Here is a tiny trained network, its code and every weight. The questions are about switching its units off for an input and a class, where a switched-off unit gives its printed mean instead of its output.

import numpy as np


def w(rows, s, z=0):
    codes = np.array(rows[::2]) - 128.0
    scale = np.full(codes.shape[1], s)
    scale[-1] = z or s
    return codes * scale


def f(y):
    return np.maximum(y, 0)


def log_softmax(a):
    a = a - a.max(-1, keepdims=True)
    return a - np.log(np.exp(a).sum(-1, keepdims=True))


def net(x, mask):
    res = np.array(x, float).reshape(1, 5) / 4 @ E
    y = f(res @ A[0][:, :-1].T + A[0][:, -1])
    res = res + np.where(mask, y, B[0][:, -1]) @ B[0][:, :-1]
    return log_softmax(res[-1] @ U[:, :-1].T + U[:, -1])


A, B = {}, {}
E = w([
[91,107,140,178,74,254,88,205,80,182,195,130],'x0',
[130,187,158,31,78,43,174,206,84,197,159,179],'x1',
[153,100,111,145,135,92,129,77,69,172,145,155],'x2',
[129,123,114,96,61,140,104,139,196,163,95,77],'x3',
[22,216,40,111,226,121,55,104,111,179,178,88],'x4',
],0.013)
A[0] = w([
[89,196,146,151,134,79,175,125,136,97,128,140,161],'N0',
[182,2,176,154,136,184,117,106,140,90,66,125,214],'N1',
[139,140,82,111,200,110,77,52,166,104,74,96,254],'N2',
[172,96,156,214,101,165,158,85,154,68,89,144,196],'N3',
[78,64,96,182,129,238,59,160,81,179,203,99,190],'N4',
[116,206,132,69,124,88,107,162,109,155,180,130,79],'N5',
[113,62,198,102,92,154,194,229,73,192,123,159,150],'N6',
[205,45,167,88,94,125,197,161,118,80,116,148,241],'N7',
[155,125,170,56,162,40,247,124,137,95,43,76,243],'N8',
],0.0096,0.0052)
B[0] = w([
[90,77,116,126,97,151,85,136,149,136,99,168,173],'N0',
[101,126,73,98,79,142,62,198,30,128,158,82,224],'N1',
[36,44,117,133,166,90,170,137,132,92,79,120,231],'N2',
[71,93,112,80,126,128,56,179,91,154,140,143,211],'N3',
[168,165,156,95,139,198,161,118,146,129,133,6,250],'N4',
[154,134,73,109,81,112,46,146,60,184,166,160,203],'N5',
[175,183,175,181,64,108,8,100,171,94,140,119,225],'N6',
[142,179,155,188,67,139,109,103,147,187,118,217,234],'N7',
[113,118,72,131,76,112,157,88,135,218,90,215,251],'N8',
],0.011,0.021)
U = w([
[83,109,27,97,140,98,95,186,81,185,95,151,161],'0',
[137,153,130,62,101,175,88,191,88,154,255,86,148],'1',
[34,75,69,125,241,108,172,85,171,85,97,89,254],'2',
[133,145,98,136,232,224,155,107,147,119,125,25,99],'3',
[157,141,147,140,81,146,178,53,179,196,117,194,37],'4',
[240,170,214,188,119,105,56,102,202,86,107,117,52],'5',
],0.0093,0.0024)

Each question gives the input, the list of numbers given to net, and the class t.
The units are the neurons (one row each of A and B). Each row of codes is followed by its name. A weight is (code - 128) times the scale printed after its matrix; where a second scale follows, it is the last column's (A, B and U).
mask holds one flag per neuron, in row order. A switched-off neuron (its flag False) gives its mean, the last column of its row in B, instead of its output. The means were averaged over made-up inputs and are rounded, as every weight is.
A unit's drop is (log p(t) with every unit on - log p(t) with that unit switched off) / (log p(t) with every unit on - log p(t) with every unit switched off).
The circuit of an input: a set's keep is (log p(t) with only the set's units on - log p(t) with every unit switched off) / (log p(t) with every unit on - log p(t) with every unit switched off). Starting from all 9 units, units are removed one at a time, each time the one whose removal leaves the highest keep (on an exact tie, the one counted first), for as long as the keep stays at least 0.8.
circuit, biggest first: the units of the circuit, biggest drop first
k most important neurons: the k neurons with the biggest drops, biggest first
drop when u is switched off: that unit's drop, to one decimal
input [8,-6,-3,-7,1], class 3: circuit, biggest first -> (N4)
input [-7,0,3,7,3], class 2: circuit, biggest first -> (N2; N1)
input [-8,1,-5,6,-4], class 4: 3 most important neurons -> (N7; N8; N5)
input [2,-6,-2,0,1], class 3: circuit, biggest first -> (N5; N4)
input [1,4,1,6,0], class 5: circuit, biggest first -> (N1; N8; N6)
input [0,0,4,-2,-8], class 0: 2 most important neurons -> (N1; N3)
input [1,-4,4,7,-1], class 1: 2 most important neurons -> (N8; N1)
input [2,2,5,-5,8], class 1: 3 most important neurons -> (N5; N4; N8)
input [1,8,-7,-7,-7], class 5: 2 most important neurons -> (N6; N2)
input [1,-1,2,8,0], class 1: 2 most important neurons -> (N8; N2)
input [-5,-6,-7,8,1], class 2: 2 most important neurons -> (N2; N5)
input [1,-5,6,-4,5], class 3: 2 most important neurons -> (N4; N8)
input [2,-8,-2,0,7], class 3: drop when N4 is switched off -> 1.2
input [-2,-3,1,7,1], class 2: drop when N7 is switched off -> 0.1
input [4,6,-4,-8,-4], class 5: circuit, biggest first -> (N6)
input [-8,-7,5,-1,3], class 2: drop when N2 is switched off -> 0.7
